What can hang from each mark:
J_668: J_623 J_996
J_249: J_158 J_296 J_996
J_822: J_168
J_922: J_158 J_168 J_721
J_623: J_168 J_296 J_832 J_996
J_93: J_922
J_996: J_93 J_623 J_668
J_158: J_249 J_668 J_721 J_898 J_996
J_898: J_296 J_623 J_668
J_832: J_822 J_922
J_721: J_996
J_296: J_93 J_822 J_922

Every row comes from one small tree of marks. The marks that hang from a mark follow it in brackets, in the order of their numbers. Every link used is in the known rows. Which tree was each row made from?
Known rows:
J_158[J_249 J_668[J_623] J_721]: 9.4 -22.0 27.8 19.9 -10.0 -51.4 -13.0 -1.9 39.2 17.1 22.7 14.6 10.1 16.8
 -10.4 2.7 -37.2 -14.5 -11.5 -18.4 1.5 -7.6 0.2 -37.6 -29.5 -14.6 -1.3
 33.6 -19.9 -11.7 26.8 -9.2 -11.0 28.0 24.4 36.9 10.5 -32.6 4.3 -2.0
 -11.0
J_832[J_822 J_922[J_158 J_168 J_721]]: -25.5 -10.0 -6.1 -30.0 7.0 -26.1 -29.1 20.1 20.7 -18.3 -5.0 3.1 -52.0
 30.9 -4.1 18.8 15.4 22.4 -11.1 -1.7 13.1 -18.5 -25.6 9.7 6.2 5.6 -11.5
 6.9 41.1 -30.8 28.3 10.7 -22.0 5.8 -10.9 37.4 36.7 11.2 -52.0 -21.0
 -27.5
J_898[J_296[J_922] J_623[J_832] J_668[J_996]]: -13.0 -64.3 -26.7 -1.9 20.5 -6.3 -12.6 16.4 6.8 -33.4 -10.3 -45.2 -33.7
 32.6 -47.8 -6.5 -6.0 -5.4 39.9 -36.0 24.7 -21.8 4.7 -40.4 -33.7 -22.1
 -16.9 43.5 -17.5 -12.9 20.4 44.6 -56.9 -1.9 -14.4 1.2 19.6 54.3 -0.1
 -45.8 41.6
J_158[J_668[J_623] J_721[J_996] J_898[J_296]]: 13.3 -51.2 21.3 -9.3 -34.7 -55.7 -26.6 3.7 65.5 6.1 -2.1 8.2 -14.7 42.5
 -19.1 -4.2 -16.5 3.0 -3.5 -32.0 -1.0 -16.2 -22.7 -60.6 -33.7 -5.7 -10.2
 33.7 -46.1 -9.8 27.1 15.7 -16.8 19.4 2.9 18.0 6.7 -5.7 10.9 -21.7 25.2
J_922[J_168 J_721[J_996[J_93]]]: -17.2 33.5 -14.3 -28.9 -22.5 -7.3 -29.5 2.2 31.8 -3.0 -27.6 -9.8 -28.3
 33.6 -9.9 4.4 6.2 -6.3 9.7 14.0 42.5 -0.9 -42.3 -13.4 5.0 1.6 7.7 -6.6
 -3.6 -25.2 24.7 -12.1 14.7 -0.9 -19.2 12.6 10.5 1.2 -16.1 -11.6 -20.6
J_249[J_158 J_296[J_822 J_922[J_721]]]: 4.8 -24.4 26.5 4.6 -3.4 -8.6 -9.7 2.2 -6.0 -35.3 -19.3 16.8 -5.0 27.3
 14.5 13.3 -8.4 -12.6 5.0 12.8 11.3 -10.4 -4.1 -28.8 18.2 5.3 31.1 22.8
 11.7 -9.7 52.5 4.7 20.8 44.5 -32.9 43.9 -23.9 7.6 -26.6 2.0 -21.0
J_922[J_158[J_996] J_168 J_721]: -11.3 6.4 -8.8 -12.5 -12.4 -36.3 -8.2 16.4 32.2 -1.8 18.2 -0.8 -28.5
 19.9 6.3 26.7 -0.7 4.8 -8.0 -7.9 19.5 10.6 -39.8 -19.1 -10.1 16.1 -0.6
 -14.9 16.6 -34.8 37.9 -20.2 -9.8 5.2 19.9 26.6 -1.2 -8.8 -43.2 -5.1
 -2.0
J_996[J_93[J_922] J_668[J_623]]: -28.6 25.8 -13.0 -6.8 -12.3 -39.6 -12.8 22.4 2.6 -3.7 -15.0 -12.1 7.9
 -3.7 -29.5 9.2 -47.5 -20.6 20.1 13.1 21.0 -26.9 -7.7 -11.8 -9.9 -7.3
 -10.1 26.6 -14.0 6.3 -12.5 6.2 7.0 18.5 -13.2 -2.4 16.9 21.8 16.9 -6.6
 -36.2
J_832[J_922[J_158[J_249[J_996] J_898] J_168 J_721]]: -20.8 -21.6 1.6 -12.1 -8.3 -26.6 -23.8 15.2 42.7 6.6 20.9 44.6 -13.0
 31.1 -8.4 -4.2 1.0 8.7 0.3 -16.8 5.7 2.2 -10.2 -27.1 -28.6 24.6 -10.2
 7.3 22.3 -57.5 37.2 11.7 -6.4 10.1 6.4 36.0 21.7 -7.0 -76.5 0.3 -2.8
J_721[J_996[J_93[J_922] J_668]]: -30.2 36.6 -26.8 -12.7 -30.9 -13.9 -20.2 7.8 -0.1 -14.8 -32.0 -1.6 6.0
 11.1 -22.4 -0.9 -38.6 -11.0 25.9 11.9 13.6 -21.7 -7.4 -7.6 1.7 -5.0 6.1
 10.7 -29.2 0.0 6.2 0.0 29.8 -0.4 -40.5 -19.6 7.8 31.3 15.2 -8.9 -17.0
J_898[J_296[J_93[J_922] J_822]]: -13.6 -51.4 11.0 7.9 -19.9 -26.1 -1.8 46.0 7.3 -2.8 35.8 -16.4 4.6 10.7
 -13.8 20.3 -7.7 -13.5 6.0 -5.9 -8.6 -15.9 -3.5 -30.7 -20.8 3.0 13.7
 12.8 -13.3 11.6 19.7 28.3 -10.5 36.4 2.7 -32.6 4.2 7.2 11.1 -22.3 -14.0
J_898[J_296[J_93 J_922]]: -12.8 -33.8 7.1 6.5 1.7 -23.1 9.4 20.4 -1.4 -19.8 8.3 1.5 -5.7 33.3 -6.8
 7.7 12.9 -11.3 9.9 -12.7 14.1 -8.7 -6.4 -38.8 -9.4 5.8 5.5 18.7 -8.0
 4.7 10.6 23.7 -18.2 29.2 -4.8 -4.8 -15.9 16.2 -1.3 -26.9 -3.4
J_623[J_168 J_296 J_832[J_822 J_922]]: -11.1 -60.9 7.7 9.0 -3.5 2.6 -23.4 36.1 8.4 -26.2 5.5 18.5 -17.7 -6.5
 0.9 -17.1 -25.9 6.6 -7.7 -12.1 -4.3 -41.7 35.7 18.3 11.7 -47.3 -25.3
 47.7 29.9 -12.7 9.0 -2.5 -30.3 -4.1 -29.1 13.1 20.1 53.3 -3.2 -33.3
 -15.9
J_721[J_996[J_93[J_922] J_623[J_296 J_832] J_668]]: -54.0 13.3 -27.3 -7.2 -35.6 6.4 -26.3 36.6 28.1 -31.1 -48.0 1.5 -6.8
 -13.7 -22.7 -8.8 -52.9 -22.7 35.4 11.9 18.6 -36.1 15.6 -12.6 1.1 -41.4
 -8.8 50.9 -24.1 -3.7 7.8 -21.9 19.3 8.8 -49.7 -17.0 11.2 81.8 13.9
 -12.4 -36.5
J_721[J_996[J_93 J_623[J_832[J_822]] J_668]]: -60.3 37.8 -4.5 -20.5 -5.5 5.2 -13.1 -0.8 13.4 -23.8 -53.5 -12.7 -25.4
 15.5 -4.3 3.6 -27.2 -22.4 5.9 28.0 24.2 -29.2 12.9 -3.9 17.5 -44.8 0.5
 26.4 -29.1 8.9 -10.6 -8.1 31.9 15.7 -56.5 -1.4 41.0 40.0 -0.7 1.3 -34.0
J_668[J_623[J_168 J_832] J_996]: 16.0 -55.2 6.0 11.8 -3.3 -22.0 -11.5 3.5 11.1 -19.4 6.5 -19.7 5.2 -4.4
 -36.1 -10.1 -35.2 -0.3 1.0 -14.2 31.5 -23.4 0.7 9.6 -8.3 -32.3 -17.9
 50.7 16.5 -14.4 4.2 -14.8 -23.6 7.6 15.0 18.7 17.6 30.5 27.9 -34.6
 -22.5
J_158[J_721 J_898[J_668[J_623[J_832[J_822]]]]]: -7.7 -58.9 23.1 5.3 5.9 -50.9 -14.2 4.9 32.7 12.3 -1.7 -8.4 -29.5 11.7
 -25.2 -7.0 -25.9 -7.1 0.3 -22.4 11.8 -30.7 -0.2 -41.0 -10.4 -30.8 -31.8
 31.1 -12.3 -3.7 4.0 30.6 -45.5 16.2 -3.5 36.6 40.1 2.4 -25.0 -9.0 15.4
J_898[J_296[J_93] J_623]: -7.2 -45.8 5.9 -11.5 11.9 -3.4 -7.8 39.6 23.8 0.2 18.5 -11.4 -14.2 22.0
 -11.4 9.6 16.5 -5.3 13.1 -21.9 13.5 5.1 -10.4 -45.0 -17.9 -5.8 4.4 9.0
 -30.4 16.9 0.5 30.7 -23.8 8.4 -2.3 -22.4 2.6 18.4 8.8 -13.9 20.9
J_93[J_922[J_158[J_249[J_996]] J_721]]: 2.9 -10.7 -15.0 19.2 -15.0 -31.0 -33.0 21.9 18.4 -3.4 10.9 28.8 7.1 7.5
 -11.5 -3.1 -10.1 -1.6 13.0 -29.1 -24.2 -4.4 -13.1 -21.9 -18.3 26.8 5.7
 2.2 23.6 -34.2 50.1 -4.5 7.5 1.0 8.8 8.0 3.2 6.5 -48.0 -6.2 -10.2
J_668[J_623 J_996[J_93[J_922[J_168 J_721]]]]: -23.9 -10.7 -17.8 -18.0 -22.5 -54.0 -44.0 22.3 27.9 -2.1 -7.4 -29.0
 -12.4 9.7 -47.2 15.0 -28.6 -9.5 24.7 5.6 41.4 -20.2 -45.8 -1.9 -27.7
 8.4 -11.4 29.8 14.1 -43.3 12.1 -1.7 -8.7 16.1 20.0 18.1 27.8 2.5 8.1
 -30.2 -46.0
J_721[J_996[J_93 J_668]]: -27.5 49.9 -14.7 -16.3 -19.4 -2.0 -4.9 -8.8 5.0 -10.4 -34.1 -4.2 -3.0
 18.2 -14.2 0.9 -20.8 -9.5 7.9 18.8 29.0 -12.0 -2.3 -14.6 9.0 -17.6 5.0
 4.7 -32.9 2.8 -1.4 -6.5 28.4 0.0 -44.6 -5.1 8.6 24.1 10.6 2.1 -8.9
J_158[J_249[J_296[J_93]] J_721[J_996]]: -1.5 -39.3 40.3 22.2 -13.2 -16.6 -13.8 4.0 32.2 -1.6 -2.2 42.0 27.4 33.5
 -11.3 -6.2 -13.6 -11.9 5.9 -6.8 13.3 2.0 -2.6 -48.7 -10.5 0.4 29.1 20.3
 -44.5 -10.8 47.7 -1.2 19.9 31.0 -27.2 9.6 -1.3 -5.7 -1.0 -7.6 -1.4
J_721[J_996[J_93[J_922[J_158[J_898[J_296]]]]]]: -34.9 -26.0 -21.9 -27.5 -47.7 -38.8 -17.8 39.9 44.0 -14.0 -5.2 9.3 -15.8
 34.0 -36.8 -11.5 -2.8 1.2 28.3 -14.1 -9.0 -17.7 -11.4 -33.0 -16.8 10.6
 -21.2 13.5 -14.0 3.0 33.8 16.3 16.0 22.0 -31.1 -25.4 16.5 31.5 -33.3
 -21.3 14.7
J_93[J_922[J_721[J_996]]]: 19.4 -3.0 -28.4 -1.4 -20.6 -10.4 -44.9 4.2 7.9 -12.4 -27.5 3.9 -4.2 7.2
 -15.0 -6.2 0.1 12.2 18.9 -16.3 3.4 -8.9 -33.7 -3.5 1.1 18.4 13.3 7.2
 5.2 -27.6 34.0 -7.5 4.4 -14.1 -11.4 -4.5 -4.8 26.1 2.2 -25.3 -1.1
J_158[J_249[J_296[J_922] J_996[J_93]] J_898]: -44.0 -18.9 29.6 22.3 -10.4 -16.4 1.0 4.1 17.3 -0.9 1.9 53.6 26.6 38.3
 1.7 -14.2 -29.1 -43.3 22.8 1.5 -8.7 -4.5 21.5 -41.4 -20.4 14.8 4.5 19.1
 -27.2 -22.6 22.7 14.7 46.9 39.9 -32.8 6.8 -1.7 -18.9 -42.3 10.7 0.5
J_996[J_93 J_623[J_832[J_922[J_168]]] J_668]: -76.5 41.8 -6.5 -33.8 0.2 8.0 6.4 28.8 18.0 -22.4 -33.6 -13.9 -25.1 12.6
 -8.8 5.7 -38.5 -26.4 17.3 45.2 46.7 -24.6 11.9 -0.1 -10.6 -17.9 -11.5
 34.2 -14.3 -10.8 -14.8 11.1 4.1 17.8 -36.0 16.2 41.5 38.8 -14.3 4.0
 -52.9
J_668[J_996[J_93 J_623[J_168 J_832[J_822]]]]: -55.7 -22.2 12.1 -7.6 -8.1 -6.9 -7.6 23.7 14.9 -22.1 -12.7 -17.2 -11.9
 6.6 -14.0 -3.5 -37.5 -26.0 5.9 25.8 24.5 -25.5 14.6 23.1 7.4 -41.9
 -17.9 34.0 6.4 -1.1 -10.7 -10.5 15.3 20.0 -17.1 3.6 42.3 19.1 7.9 -6.3
 -40.0
J_922[J_158 J_721[J_996]]: 15.4 5.3 -21.6 -10.5 -14.5 -10.8 -23.3 -3.0 27.0 -18.3 -22.4 4.6 -27.4
 22.8 -17.3 0.2 22.5 23.4 -1.7 -18.8 16.9 -2.8 -33.9 -13.4 15.5 6.5 3.1
 2.6 17.4 -18.3 44.1 -22.0 2.4 -4.5 -19.3 18.1 1.2 32.7 -27.2 -17.5 -0.8
J_296[J_822 J_922[J_158]]: -11.6 -15.5 0.4 12.7 -4.1 -20.1 18.7 5.9 -2.7 -22.3 24.3 -7.0 -24.1 25.9
 -8.9 15.5 -3.9 0.4 3.9 -11.1 9.4 -14.3 3.4 -7.8 13.7 -15.8 2.9 9.0 22.1
 3.3 34.0 -10.9 -2.2 42.0 -17.2 13.9 2.4 9.6 -30.7 -15.8 -23.2
J_996[J_623[J_168 J_296[J_93 J_822] J_832]]: -25.2 -61.8 30.2 20.4 -15.7 14.8 12.3 54.0 31.5 -15.1 30.0 3.3 -0.8
 -14.8 2.2 6.2 -34.0 -25.9 -5.5 5.2 31.7 -17.8 18.4 -13.8 16.7 -60.0
 -0.7 42.4 7.4 14.6 11.6 -25.8 -8.2 40.7 -5.6 -4.8 -4.7 44.4 14.4 -8.7
 -47.5
J_832[J_822[J_168] J_922[J_158]]: -24.8 -21.2 -0.6 -13.2 11.0 -15.5 -1.4 5.1 15.8 -3.8 -6.2 8.2 -24.4 10.8
 -7.9 -5.1 -0.9 19.1 -5.7 2.1 -11.0 -10.7 26.9 26.0 -8.9 -1.6 -16.9 7.0
 14.1 -6.8 21.5 26.4 -18.1 5.6 -18.6 -14.5 53.1 21.9 -33.0 -13.5 -17.9
J_158[J_249 J_721[J_996[J_93 J_623[J_168] J_668]]]: -40.4 47.7 14.5 -10.8 -21.9 -12.9 -1.5 21.1 25.0 -5.8 -25.4 22.4 17.8
 27.0 -7.7 -10.0 -48.5 -24.8 22.4 35.3 49.3 -4.0 2.7 -29.2 1.5 -35.6 4.4
 8.5 -40.9 1.5 9.0 -17.9 27.8 20.4 -30.9 15.6 13.8 1.3 1.5 22.5 -17.9
J_668[J_623[J_168 J_296[J_922] J_996]]: 28.1 -52.3 10.9 20.2 -11.9 -13.5 -17.5 22.1 6.6 -32.2 21.3 20.9 8.9 1.2
 -15.6 -7.5 -39.0 -3.3 20.9 -22.7 38.2 -31.8 -5.1 9.5 20.4 -46.5 -18.3
 35.0 39.1 -10.6 4.2 -19.4 -34.8 21.8 5.4 26.2 -30.9 43.7 11.4 -33.4
 -17.2
J_996[J_668[J_623[J_296[J_922[J_721]] J_832[J_822]]]]: -11.0 -23.9 -1.7 17.4 11.7 -38.9 -28.9 6.6 -0.6 -33.6 -31.8 -4.7 -42.4
 -4.7 -8.1 15.5 -23.0 0.6 1.4 -21.3 27.6 -52.2 -1.1 -26.8 14.5 -49.4
 -17.9 74.9 19.6 -29.7 13.0 -18.3 -39.4 12.3 -19.4 52.7 4.4 54.8 -9.6
 -24.8 -30.2
J_832[J_822 J_922[J_158[J_721 J_898]]]: -28.1 -44.1 19.2 -8.1 -10.1 -50.9 -8.0 17.5 26.3 0.8 14.0 30.8 -34.2
 25.1 -9.7 -4.4 -7.2 23.3 -1.6 -14.3 -11.7 -23.5 7.6 -13.0 -3.5 0.6
 -25.7 15.7 6.2 -19.6 14.9 19.2 -19.8 17.0 -25.6 33.3 38.8 -1.3 -50.0
 1.4 7.0
J_996[J_93 J_668[J_623[J_168]]]: -18.8 28.2 7.3 -11.3 -6.2 -25.4 6.1 20.2 6.2 -6.9 -8.1 -7.2 7.5 8.3
 -16.2 6.2 -43.2 -21.2 1.0 22.2 48.1 -18.5 -8.0 -10.1 9.4 -28.1 -14.7
 19.4 -7.6 17.8 -17.9 -4.1 4.4 15.0 -10.9 13.3 7.5 15.3 18.5 0.9 -31.2
J_832[J_922[J_158[J_668]]]: -13.5 -18.8 -7.7 -5.6 -13.5 -15.0 -1.9 11.1 29.1 -17.5 12.6 14.4 -18.4
 25.1 -10.2 2.8 -17.1 7.2 -19.0 -16.3 -11.5 -15.3 5.1 1.0 -6.7 9.8 -10.9
 26.7 15.1 -7.2 31.9 4.2 -3.6 9.3 -14.6 17.3 12.3 26.7 -14.9 -19.0 -16.3

Write each row's tree:
5.8 -11.2 3.8 16.0 -15.9 -5.6 -10.7 23.9 -14.3 -44.3 -4.9 23.7 -5.2 -3.7
 3.9 9.3 -42.6 2.1 22.4 -6.0 47.4 -33.6 -19.9 -4.8 34.1 -28.7 -9.2 35.6
 32.1 -31.4 17.4 -21.8 -28.4 -9.9 -7.4 43.5 -49.0 45.9 -3.9 5.2 -4.6 : J_623[J_168 J_296[J_922[J_721]] J_996[J_668]]
-17.6 -2.2 -10.1 -24.5 -17.8 -34.5 -10.8 10.2 33.7 -13.9 -17.9 22.3
 -14.5 28.9 -20.6 5.7 13.4 20.3 3.0 -12.9 15.7 -3.8 -15.0 -62.1 -14.5
 0.6 -10.7 29.8 -14.7 -24.9 46.1 1.1 -2.1 9.6 -11.4 23.1 5.9 19.5 -51.0
 11.9 39.7 : J_922[J_158[J_249 J_898[J_296]] J_721[J_996[J_668]]]
-68.3 20.3 -5.4 -4.5 -29.8 -4.6 -2.8 54.2 15.5 -7.7 -5.6 -8.2 0.0 -20.2
 -10.3 20.6 -54.9 -29.8 22.8 33.6 13.9 -28.2 18.0 -10.5 -2.8 -39.3 -4.9
 27.8 -17.5 6.7 -5.3 -10.6 18.8 35.6 -29.1 -17.7 11.4 36.1 13.4 14.1
 -45.7 : J_996[J_93[J_922] J_623[J_296[J_822]] J_668]
-16.4 -32.8 9.3 1.2 -16.7 -27.2 -16.3 35.0 13.9 3.5 32.6 -12.6 -13.3 9.3
 -5.2 33.9 -15.6 -12.0 5.6 1.2 27.1 -8.2 -41.9 -18.5 -2.6 9.6 22.2 6.6
 10.3 -18.1 32.6 4.5 -7.8 27.7 20.0 0.9 -0.2 -12.1 -6.4 -11.8 -45.2 : J_296[J_93[J_922[J_168 J_721]] J_822]
-19.1 -14.5 20.8 7.0 4.8 -0.4 5.1 -13.9 -10.6 -14.6 -14.3 -10.5 -12.7
 -18.6 6.9 6.8 -47.6 -5.3 8.2 11.6 6.7 -30.6 27.6 21.6 7.3 -31.0 -6.9
 24.7 -10.5 -6.5 4.3 15.6 -17.2 -11.6 -7.2 -7.0 29.7 19.3 -11.2 23.6
 -11.3 : J_623[J_832[J_822[J_168]] J_996[J_668]]
-39.6 -17.7 10.9 4.7 -44.8 -58.5 1.9 10.9 46.8 -5.8 14.8 -6.1 -22.1 31.0
 -29.8 10.0 -43.0 -10.0 -1.9 -7.9 5.0 -20.2 -9.6 -23.4 -15.9 -2.1 -15.5
 28.0 -15.2 -16.0 38.5 -13.7 9.4 16.5 -8.9 30.3 19.7 -8.0 -3.6 2.4 -22.2 : J_922[J_158[J_668[J_996[J_93]] J_721]]
-15.5 -4.7 -4.8 -4.8 -11.3 -33.4 -11.6 -3.0 18.6 4.0 -1.7 -23.1 3.4 6.1
 -44.3 0.5 -19.2 -10.8 4.1 7.6 30.0 -14.2 -2.0 -0.6 -19.5 -16.0 -15.0
 26.9 -3.8 -15.1 -12.9 -6.7 1.1 23.7 -3.1 7.0 31.0 9.5 23.7 -20.6 -26.3 : J_668[J_623 J_996[J_93]]
-6.5 -28.3 -22.5 -14.4 27.4 1.3 -8.1 26.6 6.3 -18.2 -8.2 -25.8 -28.2
 41.3 -23.0 -1.1 11.3 -7.4 35.5 -26.5 19.7 -4.8 -8.6 -46.0 -20.1 -8.9
 -9.0 4.1 -18.6 11.1 12.1 54.0 -47.2 1.6 -15.4 -7.4 1.4 32.3 -11.3 -32.0
 47.5 : J_898[J_296[J_922] J_623 J_668]
-16.2 -39.9 -6.3 7.2 -17.8 -30.9 -2.0 34.7 14.9 -12.6 23.9 13.6 0.8 6.3
 -22.3 9.2 -13.3 -0.6 8.6 -21.0 -1.9 -9.0 -14.6 -11.3 3.3 13.6 0.5 12.6
 14.0 11.5 26.1 2.5 0.5 22.3 2.5 -12.8 -3.9 26.9 -12.6 -17.6 -28.5 : J_296[J_93[J_922[J_158]]]
-12.7 -24.0 35.3 17.4 2.6 5.9 6.7 7.9 7.4 0.5 19.7 12.8 24.1 8.8 2.0
 12.1 -14.1 -18.3 -5.8 15.3 -7.6 -1.7 24.1 -16.9 -11.8 -11.1 19.4 17.2
 -15.1 -2.8 37.0 -0.1 25.7 41.8 -13.6 1.8 12.5 -21.9 -14.1 8.6 -5.0 : J_158[J_249[J_296[J_822]]]
-15.0 10.9 -25.7 -6.4 -33.1 -10.3 -28.9 11.3 12.9 -7.1 -17.5 1.5 5.2
 15.3 -24.5 -13.7 -20.2 -11.4 26.2 1.7 2.1 -14.1 -7.7 0.9 -2.4 1.3 5.4
 1.6 -14.2 -2.3 15.9 -2.9 27.9 5.4 -33.6 -27.0 10.0 23.0 8.3 -24.5 -15.3 : J_721[J_996[J_93[J_922]]]
10.1 -7.3 -1.3 -0.4 -24.2 -26.9 -13.0 -1.0 30.9 -11.0 -9.7 9.8 -21.2
 29.3 -18.0 -8.2 0.2 20.4 9.2 -21.5 6.8 -7.5 -17.2 -22.3 6.1 -5.6 2.0
 -3.8 -10.1 -5.1 39.0 -14.3 -3.6 3.2 -24.9 17.0 7.3 15.6 -19.1 -14.7 1.8 : J_922[J_158[J_721[J_996]]]
-13.5 -46.8 -4.1 -4.5 4.0 -30.3 -2.7 23.6 17.7 1.0 28.9 7.7 -16.1 32.8
 1.8 2.8 -2.8 -6.6 28.9 -32.1 1.2 6.8 -0.4 -52.0 -38.0 1.4 -8.2 7.9
 -36.0 -17.5 5.1 22.5 -22.3 15.8 -1.7 -9.3 -7.8 -1.0 -17.2 -13.1 65.1 : J_158[J_898[J_296[J_922] J_623] J_996]
-8.9 -7.4 0.6 -8.5 16.0 -9.6 -19.6 -1.2 6.4 7.2 -25.1 2.4 -23.6 1.6 3.5
 -4.1 5.6 14.2 -4.0 11.7 0.8 -8.9 7.2 19.0 -12.2 12.3 -5.6 9.3 8.7 -35.1
 16.9 27.3 -24.7 -12.6 -11.3 -3.5 43.9 8.7 -20.0 -4.6 -11.3 : J_832[J_822[J_168] J_922[J_721]]
-27.2 -62.4 20.2 28.4 -37.4 -84.1 4.6 37.3 39.8 23.5 68.8 53.1 22.8 11.3
 -14.9 3.3 -44.1 -10.1 11.2 -30.9 -8.6 6.0 -0.1 -57.5 -35.9 16.3 -4.4
 12.8 -20.0 -26.1 42.2 -8.4 -1.0 42.2 20.6 7.2 -0.8 -25.1 -41.5 9.6 16.1 : J_296[J_93[J_922[J_158[J_249 J_721 J_898 J_996]]]]
28.9 -67.6 8.5 16.6 -14.9 2.1 -25.2 36.2 21.8 -31.3 18.8 15.6 3.5 -15.9
 -26.6 -24.0 -46.0 4.0 8.1 -20.0 30.3 -47.5 20.8 18.8 4.8 -48.5 -29.5
 59.0 39.9 -23.7 5.3 -11.9 -49.4 6.5 -12.6 26.3 5.1 76.9 8.1 -40.7 -20.5 : J_668[J_623[J_168 J_296 J_832[J_922] J_996]]
-31.8 -44.1 -3.3 -20.1 -35.0 -48.8 -22.1 30.3 50.4 -7.7 19.6 16.9 -32.4
 21.2 -4.6 23.3 -29.9 1.6 3.7 -24.7 -3.4 -8.8 -50.3 -20.1 -8.7 30.0
 -14.8 27.1 20.3 -25.0 54.0 0.0 0.9 7.9 32.9 27.5 -9.3 -10.7 -41.7 2.4
 -14.9 : J_93[J_922[J_158[J_668 J_898] J_168 J_721]]
-28.1 -71.3 1.6 10.3 -23.5 -15.6 -21.2 46.9 27.2 -14.3 21.6 7.1 -9.5
 -13.7 -12.5 6.4 -35.2 -13.7 16.7 -21.5 8.6 -24.2 -3.0 -15.2 -7.5 -21.6
 -5.5 44.9 8.1 -10.2 23.4 -5.3 -22.2 13.0 12.1 -6.8 -8.7 39.0 1.0 -29.5
 -40.9 : J_623[J_296[J_93[J_922[J_168]]] J_832]
-7.2 -42.0 -16.4 -7.5 -34.2 -42.9 -21.5 18.7 41.3 -3.8 -5.5 16.9 -14.5
 28.1 -42.6 -16.2 -24.0 14.4 30.4 -33.8 2.3 -12.7 -24.7 -39.6 -8.5 8.9
 -17.9 0.9 -12.9 -6.1 45.9 22.6 -17.1 3.9 -18.2 4.9 8.5 25.8 -34.4 -16.8
 30.5 : J_93[J_922[J_158[J_721[J_996] J_898[J_668]]]]
-19.1 -18.4 2.7 19.9 -0.8 -42.2 6.9 14.9 11.8 -20.1 27.8 9.8 -5.7 6.3
 -26.9 22.3 -33.3 -1.6 0.6 -14.9 27.4 -28.8 25.8 -36.3 -1.4 -63.3 -12.4
 55.7 14.8 -6.5 31.3 -29.1 -19.3 62.6 -9.6 35.1 4.0 33.7 -22.6 -17.3
 -31.6 : J_996[J_668[J_623[J_296[J_822 J_922[J_158[J_249]]]]]]
-30.2 -41.2 -5.4 13.7 -7.2 -15.2 -15.4 21.1 19.8 -24.2 -11.8 11.4 -9.2
 0.5 -21.5 11.9 -4.1 -4.8 16.1 -6.9 45.2 -9.9 -18.2 -22.1 -1.1 -14.4
 -1.3 50.7 14.9 -41.7 9.7 -22.5 -16.3 28.0 3.2 22.6 -18.4 47.8 13.9
 -20.1 -33.9 : J_668[J_996[J_623[J_296[J_93 J_922[J_721]]]]]
-21.3 22.9 11.5 13.5 -29.8 -45.8 6.4 15.0 21.6 21.4 17.5 2.3 -0.3 15.2
 4.0 0.9 -32.0 -24.1 6.2 9.9 6.9 -1.5 -0.2 -32.2 -22.7 3.1 0.1 -16.6
 -35.5 -19.7 7.1 -11.7 6.3 11.7 -15.0 8.2 9.6 -27.6 -6.9 10.9 7.4 : J_158[J_721 J_996[J_93]]
-11.9 2.1 -6.5 -22.6 -5.2 -20.3 -9.6 17.2 27.3 -12.3 -1.4 -5.5 -38.8
 19.3 -3.9 21.4 13.2 12.4 -0.7 -4.9 24.5 1.5 -42.9 -10.7 6.9 12.1 -6.2
 -1.1 29.3 -18.6 36.1 -10.0 -12.8 1.0 13.7 33.1 2.8 0.9 -44.9 -1.6 -19.6 : J_922[J_158 J_168 J_721]
